Each row is followed by its tier, which names the range that a hidden value of the row falls in. A new part has a new value, new ranges and new names.
[-118  -16  152  119  -18 -304  293  382   74  -68   53  266 -183  -79
  -15  277 -144  106   54  101  349  -47  199   43   -2   -8  152  -62
  -57 -204  -14 -146  155   12 -203   22  -72  161   43  -70  145 -309
   25 -386  -99   77  187] : dinet
[  18  -63 -130  247 -108 -117  -89   16  102   55  -61 -221   28  201
  147   60 -216  -24   74   36  -60 -281 -141  -37  -96   43 -267   55
  118  261  296  310  184  -39 -132  358  106  -29   34    6  -55 -265
   87   27  115 -185  -93] : lin
[  39   66  213  -41 -260   27  125  123  -98  -43  214 -104  202 -123
  168  177  191 -117  -52   88   50    6 -192  202   34  211    9   28
  -49  -38 -325 -117   24  196 -273   25   74   95  -36  244  -94   28
  103  -39  101  -76   49] : tideg
[-153 -184  -24 -135 -253  217  273  288  -65 -220   -9  -20  124 -271
  207  124 -117  263  190  320  171  -52   11   28    8   90 -225  190
  297 -158   66  263   34 -163 -206 -228  289 -136   60   93  168  -47
  226 -162  149   83  -46] : tideg
[ 206 -257  116  -72  -57  -86  163  -86  -57  127 -134  132 -113   50
 -158  -48   38   84   69  203  -32   98  375 -168   81   -8   52   33
 -232 -201   32 -279  103   64    8  170 -253   31  233  -67  213 -297
   -7   34 -138  184  181] : sadit
[  41 -154  210  107  -49 -383  235  109    5   16  180  131   18   84
   11  176   12   79   57  198  134   29  320  -95  154  100  174  -16
 -175 -191 -102 -344   55  179 -306  289 -209  268   68  -48   89 -308
  -44  -49 -125  -28  260] : big
[ 110   72    1   54  -27   18 -118   56   94   30  -96  189  -72   90
  -66  -60  282 -214  -41  -47 -136 -100 -210   33 -163  106   -7 -123
 -127  242 -156   14  218  158  -67  189  -53  164  -89  209 -114 -108
    2  123   35  -28   46] : lin
[-280   54   81  261   26 -261  -19  270  187 -179  151  373 -175   76
   87   82   32   -1  158  -98  214 -184    5  292  -71 -112   50  151
  169  125 -209  172   40  -62 -149    5   42  205  -98  130    3  -30
 -209 -113  147 -167  151] : dinet
[-175   22  237  -51 -383   48  101  180   40  -25  295 -114  105  -59
  333  244  -10  -11  -37 -139   14  -49  -89  218  -93  149  -45    8
   22  -57 -419 -282 -143  254 -252  155 -117   21   46   82 -149  -13
  110 -200  -99   -5   14] : tideg
[-305    6   48   99 -225  -80   85  338   52 -263  375  -48  139   -3
  356  246  -54   30  139   32  125 -185 -166  254   21   91  -99  174
  318   24 -183  206  -78   -7 -339   68  205   87 -127  257 -114   56
  -23  -79  171 -216  -43] : pofum
[  43   35   93  125  190 -168 -124   60  107   31 -245  194 -163   79
 -145  -16   40  -61   81  -20  208  -97  195   63 -101 -102   17 -116
 -182   74   -4   10  181  -42    4  -16 -182    6   52 -166  101 -207
 -144 -107  -27  -13  136] : dinet
[ -17   70  148   38 -115  -69  159  230  -19 -146  108  134  187 -172
  118  158  259  -28    4  209  150  -54 -144   81   19  244   34  -32
  -17   16 -259  -17  139  142 -406  -15  160  269 -148  216  -61  -43
  124  -51  106  -74  127] : lin
[-253 -165 -114  173  -16 -128  -71  262  199 -202  270  174   27  222
  144  -26   16   31  247   30   -8 -137  -88  117  -33   -1  -33  150
  324  225 -108  306  -32   31 -162  126   50  101 -125  155  -33   -4
 -198  322  254 -333   60] : pofum
[ -33 -120  189  112 -253 -149  160 -145  -21   15   90  118   -7  -31
  165   44   91   15   -9   86  -78 -101  143   19  107   12  -15  259
  -51 -109 -189 -268  -19  127 -228  371  -26  297  103  303  -80  -84
   55  -15 -116   87  124] : lin
[-162 -320  -66   86  -40  -60  -55   -1  126  -39  -16  -56   -9  181
  135  -65 -247  179  256   74   16 -126  287  -52    4 -137 -183  185
  188   17  136  130  -88  -73  -20  176 -123 -146  170 -130   98 -144
 -111  165   15 -107   11] : sadit
[ 106 -185 -145  -18  -16  166  -65   -6   96   55 -324   16   20   22
  -39 -151   14   43   79  164  -87  -95  -14 -213 -149   70 -198  -87
   -3  177  174  138  196   53  -23  116  -24  -81   71  -53   52 -223
  157  191   15   26   -7] : lin
[ -79  225   45   26 -175   93   49  400  -15 -194  207   44   73 -130
  139  197  188 -178    2    2  140 -109 -497  377  -96  174  -31   17
  170  149 -249  306  143   20 -207 -191  314   54 -212  365  -90   91
   54 -124  327 -170  -37] : pofum
[ 141  -50  139 -106 -477  215  199  -18 -121   94   70 -300  279 -182
  286  153   47   43  -96  159 -102  -28 -217   -5  -24  337 -206   38
  -26  -11 -154 -168   33  245 -317  179  108   -1   89  119  -57 -143
  405 -112   11   56   -8] : big
[ 160  -20   39   54   -6  -60   54   36    6   70 -234  166 -166    1
 -135    0   52  -30   18   98   53  -68   69  -29  -65    3  -33  -31
 -151   17   94   10  254  -32  -12   78  -37   52   83   16  128 -272
   48 -134  -10  114   97] : dinet
[ 186   50  287 -225 -376  180  222   -5 -200   -4   15   25  138 -245
  139  143  331   26  -69  164  -55   48  -10   65   21  304  -83   26
 -195 -170 -355 -292   65  119 -304   11   37  135   47  187   30  -87
  245 -278  -72  259   93] : pofum
[ -96  153  165  -94 -455  167  343  339  -59 -156   67  290 -111 -331
  222  271  148  124  -25   41   66 -109 -220  217 -142  221 -125  122
  108  -95 -278    6  143  -59 -297  -97  285  190  -51  296   52 -110
  320 -609   21  301   41] : dinet
[  53 -235  148  -12 -129 -133  301  -41  -60   84 -146   63 -135 -108
  -14   99 -177  137    6  219  117   -3  417 -175  124  -78   26   92
 -166 -363  130 -364   64   37  -76  237 -164   66  273   10  147 -312
  127 -208 -286  278  122] : Fatog
[ -50 -182  -55 -165   52  381  -87  -99  -12 -164 -467   94  134 -283
   37 -251  171   99  160  289   86  -93  143  -90  -35  -65 -264  109
   89  -11   11  197   44 -128  -35 -251  133 -134   66  126   54  117
  106  193   28  137  -43] : lin
[ -91  -38   52   91 -233   88 -107  -31   56   44   44 -337  167   27
  302   70 -166  -25   31  -73   24 -180 -132  160  -85   33 -246   95
  121  145  -64   71  -78  105 -131  156   12 -165   93   -4 -115  -32
   98    2   71 -173  -79] : big
[-197 -109  -79 -119  -70  365  -62   59  -73 -344 -101   45  169 -246
  176 -154  184   19  228  243   73 -129 -119  215   47  -82 -267  355
  374   19  -88  494  -46 -247  -59 -340  397 -129  -61  454   -5  345
  -28  232  316  -56 -135] : tideg
[-207  257  173  147 -176  -76  117  436   81 -123  212   69   11 -179
  203  316    1 -112  -55 -107  326 -139 -356  397 -137  105   47  -41
  102   78 -305   69   91  118 -266 -133  172  101 -136  166 -106   -4
  100 -354  157 -146   53] : dinet
[   2 -233 -103  -14   40  157  -55  -23   32  -63 -237    4   86  -47
    1 -179    2   74  175  243   58  -68   78  -72    1  -50 -172  110
  125   68  126  233   62  -52  -10  -73   69 -134   78   38  104  -41
   23  272  140  -67   13] : big
[ 107 -159  -51  108  145   57 -155 -263  -41  -14 -258  -80  168  -50
  -60 -266  153 -185   57  271   35  -91  -19  -10  137 -124  -83  187
    8  105   97  191   91   34   11   38  128   -1   40  329  -63  119
  -59  523  190 -188    8] : dinet
[  62 -227 -156   35    9  101  -94  -70   65   -5 -230 -154  196   43
   62 -136   -7    6   95  256  -79 -139  -11 -239  -27   76 -219  -23
   56  162  212  176  128   74 -133  210   42  -46   33   49  -51 -133
  125  362   44 -111  -59] : lin
[-212 -109  208   74 -279   15  147   95   93   -1  153  -14  157 -172
  301  105  -79  143   30   15  185  -37    7  160  -39   71  -36  128
  110  -20 -343 -215 -152  261 -269   17  -39   40  100  -32  -29  -22
  163  -68   12  -92  161] : Fatog
[  35  -85  -25  225  146 -357 -115   -3   37   15  -48  -20 -251  348
 -104   47 -209  -93  169  -12   64 -188  275   60   66 -242  -51  116
  -45   -9  317  195  143 -240  102  281 -130  -53  121   -9  105 -257
 -319  -32   18  -95  -12] : sadit
[-215 -161 -173  200  255 -199 -154  290  214 -155   29  141 -155  262
  -81  -52 -178  -45  269    8  184 -136   77  105  -40 -240   23   46
  224  141  172  391   67 -124  100   -7  -58 -110  -27   -3   72  -72
 -337  273  204 -304   11] : sadit
[ -53  -83 -109  263   78 -199  -21  183  214   15 -131  385 -343  182
 -148  -72  -89   37  162  -39   70 -154   15   69 -161 -149  -13   90
  100  220  146  286  241 -113   89   79  -11   73   36  -26  166 -277
 -120  -18  162  -72  141] : lin
[ 131   68 -111 -108   31  351  -95  103  -20  -97 -322   85   93 -214
  -92 -149  335 -218  -27  186   -4  -73 -378   31 -135  111 -117 -101
    3  200  -34  293  275   38  -20 -200  244  -28 -129  357  -78   86
  153  226  203   -1  -80] : lin
[-195 -187  149  -95 -198  257  118  -34    0 -137  -50   -7  342 -380
  285  -64  146  120   45  251  142  -16   33   22   53   80 -101  165
  121  -98 -349 -163 -158  225 -300 -117  100   55   51  209 -106  200
  222  206   -3   -2   76] : lin
[  67   19 -105  162  170  -81 -158   65   69  -73 -224  126  -63  102
 -115  -86  113 -131  115  110   58 -188  -79   33  -66  -44 -102    1
   11  226  163  377  278 -138  -27   26  119   47  -76  131   17 -108
 -105  137  194 -131   -1] : lin
[  42  -83   80  -76 -180  289 -153 -230  -83  -14 -155 -276  279 -112
  226 -116  106    5   88  114  -25 -106  -27  116   -1   54 -324  186
   62   94 -124  126  -75   -7 -114  -55   99 -187  102   80  -36  113
   91  142  132  -63  -63] : pofum
[-112 -131  208  117  102 -269  129   39   78   -7  -83  288 -161  -59
  -77   31  -27   25   54   73  271  -13  405   21   82 -197  189   58
 -164 -233 -127 -321   16   80  -56   75 -242  163  150   10   65 -125
 -130  -52 -191   84  223] : lin
[-283 -141  144 -114 -224  259  271  210    8 -217 -114  144  186 -494
  273   64   -6  321  136  267  341  -37  102   86  -26   55 -154  184
  225 -184 -242    4  -79   -8 -296 -373  212  -27   76   29  102   80
  286 -198   38  134   97] : lin
[ 281  206    9   67 -146  100 -117   35 -122   72   79 -334  214   23
   11   61  238 -439 -145   42  -88  -74 -629  260  -41  215  -70  -47
  -64  292  -68  268  254  171  -81   64  248  -31 -127  410 -192   52
   87  221  370 -291 -113] : tideg
[  46  -67  -30   44  144   25 -166  -22  -11  -60 -217   -8  -37   53
 -102 -121   33 -103  160  106  114  -90   74  125    1 -163 -117  103
   22   71  119  315  125 -184  111 -128   43 -171   64   73   94    9
 -176  155  190 -102  -26] : tideg
[-142  -34  179 -101 -252  272  -71  -55   18  -76  -27 -190  344 -215
  376   18  118   64   30   43   63 -102  -30  103  -76  158 -241   35
   59   49 -370 -127 -167  191 -314  -26    5  -63   30   17 -147  118
  192    5  -38  -36   -6] : Fatog
[ 109   62  -96  157  170  -88 -125   47    2  -55 -324   44 -129   59
 -134  -24    0 -126  103  126  129 -227  -24   49  -45 -104 -160   24
  -18  136  320  426  331 -277   25   -8  170  -38  -14  106   76 -165
  -76  -59  159  -40  -60] : lin
[-130  -27  -49  126    9 -121  -11  372  158  -83   -1  157 -203  148
   -9  112 -192  116  232  -49  197 -127   34  171 -184  -60 -101    3
  166  136  101  360  153 -199    1 -118   -3 -142   25 -225  213 -247
 -115 -228  191 -108   50] : tideg
[-307  -95  199   58 -173 -258  295  392   82 -162  239  278 -215  -24
  149  299 -214  243  184   -7  279  -53  330  176   -3  -81   60  142
  117 -274 -150 -117  -50 -105 -182   -1 -101   79  105  -82  177 -203
  -81 -463  -95  108  150] : tideg
[ 202   67   73  204   32 -185 -128 -104   62  174 -202  117 -202  180
 -142  -42   78 -158  -12  -82  -26 -134   12   74 -111  -42  -36  -22
 -224  197   39   22  256    7   38  223 -122   84   78  -17   42 -268
  -75  -68   30  -17  110] : lin
[  70  -44  144   26   54 -147   72   74   31  -33  -90  300  -39  -24
  -93    5  238  -14   44  154   95   -3  183  -53   12   70  103  -76
 -192  -45 -165 -179  153  101 -188   75 -127  233   -9   48   58 -172
  -36   -1  -70   59  207] : dinet

Part 2:
[ -36 -128   -7  -69   91  100 -506 -391 -127   89   84  225  179 -109
   63 -244 -128  -30   71  140   95  -84  226  319  290  159 -233 -237
  -15  112   64 -440   27   69  203  128 -277   24  250   12  -76   43
 -223 -222   20  124  -52] : (42)
[ -11  -60 -112 -320 -121  -98  230   65   -5  -77 -150  -44   22  160
  127   49  225   84   47 -231   55  102   81 -238 -104 -154 -340  226
  -49   43 -333   20 -124 -167  227   -5    0  157 -421  -15  -36   54
  188 -177  -44   80  100] : (22)
[  20 -144  -63 -270 -185  -93  214  108  -35 -119 -104   25  -38  178
  141   87  198   64  117 -301   63   78   45 -235 -106 -121 -246  234
  -42   75 -311   66 -109 -132  108   38  -61  175 -360  -46  -61   27
  184 -124   91  123  143] : (16)
[  41 -156    9 -298 -167  -83  210   98  -26 -105 -127   66  -71  191
  146   98  159   94  144 -356  139   39  -38 -251 -164 -131 -230  208
   19  127 -292  112  -69 -165   98   58  -93  150 -406  -48 -107  120
  163  -88  172  124  160] : (24)
[  89 -123  152    2  127  113    4  111  -16   92  111  -17  122  -17
 -128  -69   45 -113  -85 -225   -9  133  206  217  379  350 -148  191
 -107  -31  183 -608 -173   36   79  348 -126  -10  234  -43 -131  -75
  -41 -279  -49 -230 -114] : (16)
[ 108   17   87  161  -20   62   37  152   83  183  156  -28   57  256
 -134   49   76   -8 -224 -160   21   -6  276   93  225  235  122  192
  -54  119  385 -323  -27  -12  190  169  153   85  145  -58   -6   49
   37 -174   45 -276  -25] : (41)
[-197  251  -14   31  553  -89 -136   25  -25   82 -327 -102  362   34
 -260  -65  -14   29  142  516  175  133 -147 -160 -292  287   -3  -33
   17 -239 -147  237 -261 -305  208  -23   41 -314 -304  -67   51  159
  140   24 -388   13   21] : (34)
[  75 -332  151    9   63   15 -334 -400  -87  -54  143  275  253  -75
   12 -313 -310  -12   96  171  -22 -167  131  228  400  149   -3  -52
   -8   69    8 -236  162  104  -54   55 -296  -31  169   23   18 -107
 -146 -435   -9  248  -87] : (24)
[-116 -183  -62 -175 -186   77  215  167   89  -81 -129  -50   60  249
   89   76  343  -52    5 -245  -24   88  199 -255 -305    2 -166  280
  -54  173 -158   81  -69 -108  364  -83  -94  116 -408  -69   19  126
  112 -370  -23  154  156] : (23)
[-155   47  268 -225  211 -123  243  -85   37  337 -310 -195  328  302
  -77  -44  -19 -163  160   67  151   38  -33 -177  -72  155 -230  129
  204  -29 -115  -97 -108 -271 -172    6   57 -201 -369 -159  -27 -136
   32 -149  -98  -42   93] : (22)
[ -63  -72   50 -149  119  137 -391 -326 -123  167   68  157  118  -87
   69 -185 -105  -71  -23    3  160  -23  135  339  275  165 -359 -203
    3   97  147 -559  -33   -5  207  254 -270  -13  243  -18 -175  120
 -225 -168   56  -18  -58] : (42)
[ -87 -119   58  -75   36  246 -417 -261 -102  117   96  185   54  -85
   64 -100  -35 -118  -47  -55  139  -66  145  293  154  195 -256 -169
  -20  208  235 -501    8   41  299  250 -338    3  292  -33 -171  249
 -250 -188  134  -13    5] : (41)
[ 212  -84  -34 -346 -137  -51  -19  140  -88  -80   99  151 -220 -142
 -252  109  162   39   87 -305  -94   87   49 -222  126 -217   32   53
  123  177 -459  -65 -131   99  -62  146 -155   36 -220  -53   85  -66
  -65  169   -9  235 -179] : (40)
[  85  -56  350  165   80   29 -200 -339 -112  -58  -13   80  185 -127
 -205   92 -374 -109  188  330  -55 -449 -229 -213  226  107  336  131
   48  134   -2   77  246   71 -263   11 -131 -195  195  -25   76  115
  -18 -107   54  -32  156] : (24)
[-110  179  -52  342  335  -93 -426   -7 -230 -127 -114   16  233 -125
 -260  103 -133  -66  336  656   -4  -71 -139 -107  -55  364  334  -80
 -129 -259 -136  280 -205  -37 -116   37  -15 -201  176  -93  112  -48
  154  263 -137   91  185] : (16)
[  58  -76  119  -40  116  142 -142   41   11  243  108  -24  159  -15
 -181 -115  123 -157  -52 -179  -36  124  393  267  389  352 -154   42
  -10   67  162 -734 -163  103  136  269 -110  -12  245  -61  -63 -157
 -188 -245  -77 -163 -170] : (18)
[  10   21 -142   -2  -98  -76   80   77  -62 -151  357   63 -182  134
 -131   57 -165   57 -568  106 -133   63 -177   49  157 -185  177   63
 -114 -162  133  213  -25 -127   60  169  133  -57 -125  -74  128   59
  137  -17 -129  135 -170] : (23)
[ 145   55 -146 -225 -160 -105  -66   41 -130  -75  218   92 -234  -72
 -188  119   27   62 -155  -81 -126   32   -2  -96  228 -272   52  -23
   26   26 -279  -15  -92   37  -32  143   35   47 -115  -48  123  -74
    5  217  -45  173 -163] : (18)
[-170  278 -142  353  329  -12 -474   -2 -190 -112 -152  -71  251 -163
 -285  153   -3  -82  261  714  -58  -86  -42 -153 -142  349  304  -83
 -170 -214 -128  248 -209  -23  127  -42   33 -192  164  -67  159   60
  137  225 -240   35  203] : (42)
[ -67  239  107  213  271  -45 -358 -247 -209  -10 -121  -17  206 -164
 -254  151 -270  -95  226  607   15 -281 -255 -189   67  177  257  -43
  -23  -90  -68  160  -11  -36 -159   36   -2 -241  205  -58   85  114
   69  227  -95  -71  192] : (22)
[ 236  -79  -52 -230  -99  -97  -41  162 -116 -178  212  199 -268 -124
 -261   98   15  112  -43 -203  -92   76  -91 -141  165 -214  167   24
   64   50 -357   89 -108   52  -99  191  -99    0 -187  -47   92  -41
    6  208    4  262 -210] : (24)
[  84 -200  182  108   60  -68 -180 -481  -51  -64   65  126  369  -32
  -60 -229 -387  -20   70  403 -135 -325   76   -5  431   62  141  123
  -38   31  -24  -54  266   87 -138 -118  -87  -67  122   50  160 -130
   -8 -484 -162  130   -2] : (40)
[ -81 -148   55  -92   96  224 -373 -231  -66  104   82  234   67  -26
   86 -167  -61  -41  -85  -78  210  -10  106  314   90  195 -269 -162
  -11  191  274 -420    1  -30  351  254 -342   -5  193  -21 -200  319
 -215 -238  116   10  -33] : (23)
[-163   79  240 -156  240  -58  181   -4   44  313 -296 -249  342  210
 -195   -2   69 -224  161  122   47   58   42 -197  -77  233 -138  144
  170  -39 -138 -137 -154 -197 -112   -9   50 -240 -304 -165   36 -164
   -1 -147 -191  -51   64] : (18)
[ -40  -67   55 -104  106  221 -388 -193  -85  148   63  142   75 -125
  -14 -103   19  -95  -15  -79  127   -7  188  269  195  220 -266 -145
   -7  174  163 -568  -62   45  301  264 -298  -11  262  -21 -162  198
 -239 -154   57  -65  -51] : (34)
[  78    8 -128 -369 -158  -51   33   56  -80  -77  -10   57 -176  -37
  -43  132  196   73   15 -248    1   60   18 -231  -17 -267 -193   66
   36  136 -391  -19 -118  -43  154   86  -67  105 -297  -26    9   96
   38   99    0  137  -21] : (18)
[  50 -189  160  -94  169  162 -273 -113 -115  -13   95  186   54 -189
  -48 -126 -108  -57   21 -136  109   24   -5  257  268  253 -193  -36
  -41   44   82 -468  -84   26  113  358 -366  -76  230  -14 -203  142
 -156 -189   63  -24  -91] : (24)
[  31  136 -132  -15 -177 -177   73  -56 -115  -15  319  -27 -154  198
  -38  105 -197   44 -472  129 -103  -45 -104   59  328 -227   68   23
  -89 -167  111   57    3 -121  -79  148  288   39  -22  -78  108  -97
  155  106  -26    7  -68] : (42)
[ 102  106 -202    7   58 -359   99  -21 -122 -104  296   72  -42  227
  -23 -107 -335  254 -440  244    9  118 -177  160  381 -177   40   16
 -145 -406   54  201  -97 -246 -115  175  328   24 -140  -23   85 -167
  304   65 -166   70 -189] : (40)
[ 160  175  -30   53   -1 -268   86  -78  -16  159  156   27   26  368
   11  -21 -222  239 -275   60  157  -69   24   82  345  -85   32   63
  -21  -83  248  -24   34 -205  -14  110  398  131  -36  -12   12  -19
  224   53   50 -209  -30] : (18)
[-128  264 -121  336  382  -88 -450  -23 -225 -131 -136  -35  261 -177
 -287  102 -104  -46  283  734  -32  -59 -116 -121  -52  339  296  -85
 -165 -296 -162  263 -230  -46   -4    8   35 -211  165  -61  140   -9
  170  260 -249   48  163] : (22)
[ -26  112 -144   -9 -282  -36   24   25 -156  -83  362  -54 -269   84
  -78  244  -81  -97 -478   60 -206  -50 -115   18  253 -209  106   36
 -127 -105   86   16  -33  -27  -51  200  166   20   71 -122  111  -52
   86  161   23   35  -18] : (34)
[-217  -47   97 -277  -63   63  199   20   41  182 -216 -143  113  272
   66   83  226 -188   36 -173   92   60   66 -190 -265   48 -310  140
  100  145  -98  -91  -96 -200  158    9  -79  -41 -368 -153  -64   76
   -7 -203   29   47  171] : (41)
[ 117   35 -167 -248 -144  -12 -149  112 -110  -73  182   99 -238 -149
 -264  134  169   12  -87 -116 -159   79   84 -128  116 -216   73  -60
   55  108 -348  -50 -140  100   82  119  -65   18 -136  -60  148  -40
  -82  215  -81  239 -187] : (42)
[ -35  156   70  314  302  -44 -422  -83 -226 -153  -97   71  164 -191
 -279  158 -226  -45  323  579   22 -210 -270 -177  -31  286  391  -45
  -74 -137 -107  299  -80  -16 -144   66  -76 -229  203  -64   76  112
  116  272  -45   32  200] : (24)
[ -10 -165   85  191  -27   56 -283 -475  -16  -96   45  138  324   17
   20 -145 -271  -11    8  427  -99 -393  126  -45  195   56  174   90
  -85  167  103   60  328   75  160 -203 -101   -4  125   61  159  124
  -12 -510  -97  124  119] : (41)
[   7  -76 -104 -310 -205   59   69   90    6  -88  -67   80 -145   80
   38  144  278   68   -1 -312   58   27   60 -282 -241 -210 -169  135
   27  273 -257   83  -43  -77  352    7 -130  135 -366  -27  -16  290
   44  -75   62  141   78] : (41)
[ 158  135    5  116    1 -112  -26   42    1  208   92    8   54  290
  -17   35   -9  140  -91  -94  158  -42  230  103  295  136   10   88
  -46   48  285 -280  -45  -83  107  160  272  183  137  -23  -58    7
  132   31  130 -312   39] : (18)
[ -46 -147   12  -20  171  228 -287  -20   -7   52   85  177   97  -27
  -18 -168   54  -18 -121 -110  145  120  185  295   66  301 -193  -49
  -82  108  268 -416 -105  -21  435  266 -291  -14  154  -12 -162  273
 -144 -299  -14  -32  -98] : (23)
[-191  -82   -2 -171 -142   10   84   32   24  157 -181 -114  151  312
  103   54  286 -163  152 -117   35   50  266 -145 -213   99 -234   96
   54  139 -138  -91  -99 -113  154  -77  -28   77 -295 -147    5  -91
   10 -201   62  136  210] : (34)
[  86 -300   87  -30  147  -11 -331 -365  -73  -37  103  276  291  -84
    1 -375 -260   43  107  169   14  -72  187  252  395  163  -83  -62
  -22   25  -29 -279   85   74   27   61 -281  -15  125   47    8 -109
 -126 -443  -99  229 -145] : (16)
[ 176  -26 -147 -164 -154 -123  -98  137 -174 -168  258  171 -275  -94
 -201  124   13   69  -73 -112 -123   84  -44  -71  211 -203  142  -24
   -3  -19 -304   62 -144   63 -127  202  -42   49  -76  -71  106 -124
   33  279   20  254 -156] : (16)
[  21  -19 -176  -40 -235  -22  -88   58 -110 -143  343  140 -266   74
 -101  127  -41   17 -368   10 -134    4  -58    6   97 -210  189  -35
  -59   17   18  167  -11   -5   62  136   22   35  -58  -91  131   46
   31  109   32  237  -91] : (23)
[ 163 -208  199   42   83   96  -67  153   19  135  150   65  117   44
 -178 -104   71  -89   25 -291  -11  113  327  234  379  395    5  135
  -14   70  170 -588 -131  107   13  296 -138   19  221  -66  -83 -176
 -112 -258   47 -116 -145] : (24)
[ -48 -342   62  158 -117  130 -433 -470  -30  -38  173  272  274   59
   93 -261 -221  -81   15  282  -90 -298  301  195  230  141  115  -70
  -46  243  193 -125  305  161  157 -130 -261   51  218    8  116    7
 -182 -559   41  304   50] : (23)
[  57    0  244  174  108  -28 -299 -375 -159  -35  -23  113  203 -123
 -177   53 -374  -79  232  432  -22 -408 -186 -166  228  101  298   35
   35   83  -29   98  192   63 -262   -5 -104 -162  225  -26   91   65
   -6  -12   28   11  156] : (16)
[ 163  115   85   96   41  -36   33  133   21  230  125  -78   59  182
 -186   62   45    5 -136 -133   22   16  247   87  366  206   61  154
  -26   27  249 -419 -103   -7   38  218  220   71  176  -53  -13  -91
   51  -11   14 -332  -61] : (18)
